Here is a tiny trained network, its code and every weight. The questions are about switching its units off for an input and a class, where a switched-off unit gives its printed mean instead of its output.

import numpy as np


def w(rows, s, z=0):
    codes = np.array(rows[::2]) - 128.0
    scale = np.full(codes.shape[1], s)
    scale[-1] = z or s
    return codes * scale


def f(y):
    return y / 2 * (1 + np.tanh(0.7978845608 * (y + 0.044715 * y**3)))


def log_softmax(a):
    a = a - a.max(-1, keepdims=True)
    return a - np.log(np.exp(a).sum(-1, keepdims=True))


def net(x, mask):
    res = np.array(x, float).reshape(1, 2) / 4 @ E
    y = f(res @ A[0][:, :-1].T + A[0][:, -1])
    res = res + np.where(mask, y, B[0][:, -1]) @ B[0][:, :-1]
    return log_softmax(res[-1] @ U[:, :-1].T + U[:, -1])


A, B = {}, {}
E = w([
[16,194,16,18,254,177],'x0',
[106,5,58,227,235,248],'x1',
],0.007)
A[0] = w([
[82,157,157,54,210,125,102],'n1',
[107,189,165,121,90,113,230],'n2',
[122,103,159,104,173,113,74],'n3',
[96,143,95,49,138,130,101],'n4',
[151,189,125,111,128,84,77],'n5',
[161,88,217,240,76,88,122],'n6',
[115,152,128,102,199,115,255],'n7',
[151,229,169,104,99,90,78],'n8',
[103,49,131,166,216,210,177],'n9',
[110,203,181,5,106,73,103],'n10',
[68,196,113,119,173,167,116],'n11',
[170,158,61,138,202,73,82],'n12',
[77,158,147,74,174,157,128],'n13',
[95,74,122,205,171,192,66],'n14',
[128,87,152,171,216,163,77],'n15',
[63,156,88,117,136,175,107],'n16',
[92,189,139,210,50,93,108],'n17',
[82,101,191,144,184,89,81],'n18',
[125,158,138,141,140,147,250],'n19',
],0.012,0.0091)
B[0] = w([
[179,135,168,133,66,182,178],'n1',
[34,130,129,104,145,92,217],'n2',
[188,90,102,145,161,125,120],'n3',
[171,120,154,138,131,179,168],'n4',
[145,129,89,173,104,146,154],'n5',
[165,147,212,65,125,169,250],'n6',
[81,170,188,48,123,76,204],'n7',
[165,124,82,211,126,151,196],'n8',
[95,137,136,188,153,74,222],'n9',
[132,108,95,255,155,109,228],'n10',
[176,53,169,109,159,155,178],'n11',
[185,96,102,148,121,146,137],'n12',
[158,156,163,125,104,162,174],'n13',
[125,123,101,224,111,165,178],'n14',
[150,128,85,191,98,138,163],'n15',
[167,135,148,142,85,159,166],'n16',
[152,119,148,167,127,159,178],'n17',
[150,135,91,136,129,137,120],'n18',
[53,152,137,51,183,91,190],'n19',
],0.025,0.015)
U = w([
[75,141,127,224,162,116,150],'0',
[197,129,213,78,121,205,164],'1',
[4,147,156,64,176,46,254],'2',
[104,190,55,106,87,165,75],'3',
[125,112,69,78,119,154,61],'4',
[138,148,60,117,173,166,68],'5',
[111,64,115,58,131,84,49],'6',
],0.013,0.0078)

Each question gives the input, the list of numbers given to net, and the class t.
The units are the neurons (one row each of A and B). Each row of codes is followed by its name. A weight is (code - 128) times the scale printed after its matrix; where a second scale follows, it is the last column's (A, B and U).
mask holds one flag per neuron, in row order. A switched-off neuron (its flag False) gives its mean, the last column of its row in B, instead of its output. The means were averaged over made-up inputs and are rounded, as every weight is.
A unit's drop is (log p(t) with every unit on - log p(t) with that unit switched off) / (log p(t) with every unit on - log p(t) with every unit switched off).
most important unit: the unit with the biggest drop
top k neurons: the k neurons with the biggest drops, biggest first
drop when u is switched off: that unit's drop, to one decimal
input [3,-1], class 2: most important unit	n6
input [-1,3], class 2: top 2 neurons	(n10 n8)
input [-7,-7], class 0: top 4 neurons	(n10 n2 n8 n1)
input [5,4], class 1: top 3 neurons	(n10 n11 n2)
input [3,-3], class 2: top 3 neurons	(n6 n7 n14)
input [0,3], class 2: top 2 neurons	(n10 n8)
input [4,0], class 1: top 3 neurons	(n2 n1 n11)
input [6,-4], class 1: drop when n1 is switched off	0.1
input [3,0], class 2: drop when n6 is switched off	0.6
input [-7,4], class 1: drop when n6 is switched off	2.0
